Below is a small trained network, with its code and all its weights. Each question gives an input and a target symbol and asks what happens when units are switched off, that is, made to give their printed mean instead of their output.

import numpy as np


def w(rows, s, z=0):
    codes = np.array(rows[::2]) - 128.0
    scale = np.full(codes.shape[1], s)
    scale[-1] = z or s
    return codes * scale


def f(y):
    return y / 2 * (1 + np.tanh(0.7978845608 * (y + 0.044715 * y**3)))


def softmax(a):
    e = np.exp(a - a.max(-1, keepdims=True))
    return e / e.sum(-1, keepdims=True)


def log_softmax(a):
    a = a - a.max(-1, keepdims=True)
    return a - np.log(np.exp(a).sum(-1, keepdims=True))


def net(x, mask):
    ids = ['αεζηθλμστψω'.index(c) for c in x.split()]
    T = len(ids)
    res = E[ids] + P[:T]
    u = 0
    for l in range(3):
        r = res
        for j in range(2):
            rows = slice(3 * j, 3 * j + 3)
            q, k, v = (r @ M[l][rows].T for M in (Q, K, V))
            z = softmax(np.where(np.tri(T) > 0, q @ k.T / 3**0.5, -1e9)) @ v
            o = O[l][rows]
            res = res + np.where(mask[u + j], z, o[:, -1]) @ o[:, :-1]
        u += 2
        y = f(res @ A[l][:, :-1].T + A[l][:, -1])
        res = res + np.where(mask[u : u + 4], y, B[l][:, -1]) @ B[l][:, :-1]
        u += 4
    return log_softmax(res[-1] @ U[:, :-1].T + U[:, -1])


Q, K, V, O, A, B = {}, {}, {}, {}, {}, {}
E = w([
[58,142,123],'α',
[132,196,87],'ε',
[138,36,188],'ζ',
[138,76,179],'η',
[144,39,182],'θ',
[181,140,227],'λ',
[171,130,62],'μ',
[103,3,178],'σ',
[91,76,151],'τ',
[178,46,199],'ψ',
[92,53,164],'ω',
],0.021)
P = w([
[168,177,135],'0',
[189,81,251],'1',
[222,203,112],'2',
[182,156,107],'3',
[184,160,148],'4',
[207,241,112],'5',
[164,184,126],'6',
[149,195,122],'7',
[121,149,86],'8',
[110,139,219],'9',
],0.0023)
Q[0] = w([
[124,94,123],'L0H0',
[51,162,96],'L0H0',
[6,80,141],'L0H0',
[147,108,129],'L0H1',
[128,118,205],'L0H1',
[112,84,146],'L0H1',
],0.014)
K[0] = w([
[137,121,109],'L0H0',
[26,115,50],'L0H0',
[21,41,125],'L0H0',
[132,111,169],'L0H1',
[154,70,2],'L0H1',
[103,190,179],'L0H1',
],0.0092)
V[0] = w([
[98,177,131],'L0H0',
[122,131,220],'L0H0',
[101,114,46],'L0H0',
[101,90,83],'L0H1',
[42,156,92],'L0H1',
[3,103,86],'L0H1',
],0.014)
O[0] = w([
[82,144,110,63],'L0H0',
[118,114,2,253],'L0H0',
[189,178,121,33],'L0H0',
[201,196,89,133],'L0H1',
[139,88,77,76],'L0H1',
[186,159,45,132],'L0H1',
],0.0093,0.0065)
A[0] = w([
[109,166,124,96],'L0N0',
[129,114,79,102],'L0N1',
[149,122,180,203],'L0N2',
[104,247,146,2],'L0N3',
],0.011,0.0035)
B[0] = w([
[83,144,253,133],'L0N0',
[229,121,153,220],'L0N1',
[177,91,17,210],'L0N2',
[109,19,54,252],'L0N3',
],0.0078,0.0023)
Q[1] = w([
[17,76,200],'L1H0',
[207,98,71],'L1H0',
[149,83,151],'L1H0',
[55,123,245],'L1H1',
[144,110,241],'L1H1',
[167,89,254],'L1H1',
],0.0076)
K[1] = w([
[166,170,95],'L1H0',
[135,170,48],'L1H0',
[200,102,147],'L1H0',
[68,108,143],'L1H1',
[104,100,2],'L1H1',
[88,103,76],'L1H1',
],0.0084)
V[1] = w([
[126,86,150],'L1H0',
[175,125,190],'L1H0',
[187,106,136],'L1H0',
[203,41,134],'L1H1',
[172,136,194],'L1H1',
[3,138,90],'L1H1',
],0.014)
O[1] = w([
[53,205,149,165],'L1H0',
[210,158,99,95],'L1H0',
[151,241,238,151],'L1H0',
[183,248,254,245],'L1H1',
[71,45,180,85],'L1H1',
[240,44,34,136],'L1H1',
],0.0052,0.012)
A[1] = w([
[255,121,146,254],'L1N0',
[191,150,131,59],'L1N1',
[106,232,95,100],'L1N2',
[212,53,177,93],'L1N3',
],0.0078,0.00098)
B[1] = w([
[114,200,70,255],'L1N0',
[108,254,131,163],'L1N1',
[96,163,179,227],'L1N2',
[158,162,78,245],'L1N3',
],0.0081,0.0036)
Q[2] = w([
[144,106,119],'L2H0',
[179,146,87],'L2H0',
[169,171,91],'L2H0',
[90,133,166],'L2H1',
[251,138,84],'L2H1',
[98,131,197],'L2H1',
],0.016)
K[2] = w([
[33,185,9],'L2H0',
[99,183,99],'L2H0',
[79,237,126],'L2H0',
[45,149,75],'L2H1',
[202,88,128],'L2H1',
[69,156,148],'L2H1',
],0.011)
V[2] = w([
[232,68,161],'L2H0',
[82,26,191],'L2H0',
[116,131,2],'L2H0',
[86,223,29],'L2H1',
[183,40,120],'L2H1',
[139,144,241],'L2H1',
],0.0062)
O[2] = w([
[159,171,254,69],'L2H0',
[180,169,135,15],'L2H0',
[199,93,130,14],'L2H0',
[139,54,141,200],'L2H1',
[103,206,168,1],'L2H1',
[168,76,20,224],'L2H1',
],0.0053,0.0041)
A[2] = w([
[135,132,83,6],'L2N0',
[254,118,51,52],'L2N1',
[113,143,117,73],'L2N2',
[129,89,243,206],'L2N3',
],0.0099,0.0021)
B[2] = w([
[4,118,144,124],'L2N0',
[1,154,101,252],'L2N1',
[73,117,210,127],'L2N2',
[38,132,155,185],'L2N3',
],0.009,0.003)
U = w([
[111,125,197,125],'α',
[37,95,226,75],'ε',
[192,163,104,200],'ζ',
[83,125,59,70],'η',
[137,26,122,253],'θ',
[123,73,183,160],'λ',
[129,104,148,65],'μ',
[174,141,104,155],'σ',
[167,231,148,21],'τ',
[133,115,187,157],'ψ',
[84,2,185,111],'ω',
],0.0087,0.0048)

Each question gives the input, a string of symbols that net reads in full, and the target symbol t.
The units are the heads (3 rows each of Q, K, V and O) and the neurons (one row each of A and B). Each row of codes is followed by its name. A weight is (code - 128) times the scale printed after its matrix; where a second scale follows, it is the last column's (O, A, B and U).
mask holds one flag per unit, layer by layer, with each layer's heads first. A switched-off unit (its flag False) gives its mean, the last column of its rows in O or B, instead of its output. The means were averaged over made-up inputs and are rounded, as every weight is.
A unit's drop is (log p(t) with every unit on - log p(t) with that unit switched off) / (log p(t) with every unit on - log p(t) with every unit switched off).
The circuit of an input: a set's keep is (log p(t) with only the set's units on - log p(t) with every unit switched off) / (log p(t) with every unit on - log p(t) with every unit switched off). Starting from the 12 units with the biggest drops (on a tie, the unit counted first), units are removed one at a time, each time the one whose removal leaves the highest keep (on an exact tie, the one counted first), for as long as the keep stays at least 0.8.
units of the circuit, in order: the units of the circuit, biggest drop first
most important unit: the unit with the biggest drop
k most important neurons: the k neurons with the biggest drops, biggest first
top k neurons in layer l: the k neurons of layer l with the biggest drops, biggest first
which heads matter: for each layer, one digit per head in row order, 1 if its drop is at least 0.15 and else 0, layers parted by /
input σ α ω σ α, target τ: which heads matter	11 / 10 / 00
input ω μ α η α τ ψ λ ε ε, target θ: top 3 neurons in layer 0	L0N3, L0N0, L0N2
input λ ψ τ ζ τ η α η, target η: units of the circuit, in order	L1H1, L2N1, L0H0
input ε λ α α τ, target η: most important unit	L0H0
input ψ τ ε α ζ α θ, target η: units of the circuit, in order	L2N1, L1N3, L1H1
input ω ψ τ η τ τ τ α α λ, target η: units of the circuit, in order	L0H1, L2N1, L0H0
input μ θ α, target ε: units of the circuit, in order	L1H1, L0H0
input ω α ε, target η: units of the circuit, in order	L1H1, L2N1
input τ ω ω α θ ε ζ α ψ, target η: which heads matter	00 / 00 / 10
input τ η ψ η, target ε: units of the circuit, in order	L0H1, L2N3
input θ ζ α μ, target τ: which heads matter	10 / 00 / 00
input μ θ ω α τ λ, target θ: which heads matter	10 / 01 / 01
input α α η, target η: which heads matter	10 / 00 / 10
input α ψ η, target ε: 3 most important neurons	L2N3, L0N1, L0N3
input μ θ ε τ ζ ψ α, target ε: most important unit	L0N3
input ψ α τ, target η: 2 most important neurons	L2N1, L0N2
input ω ω α θ, target η: 3 most important neurons	L2N1, L1N0, L1N2
input ε ψ ζ η ψ θ, target ε: units of the circuit, in order	L2N3, L0H1
input η α ω σ ζ, target τ: units of the circuit, in order	L1H1, L0H1, L2H1, L1N0
input η θ ψ λ, target ε: units of the circuit, in order	L0H1
input θ ψ ψ, target ε: which heads matter	11 / 01 / 10
input σ α α σ α, target τ: which heads matter	01 / 10 / 00
input ω α α α ζ, target η: units of the circuit, in order	L2N1, L0H1
input α α ω, target η: units of the circuit, in order	L2N1, L0H1
input ζ η α σ, target η: which heads matter	11 / 00 / 10
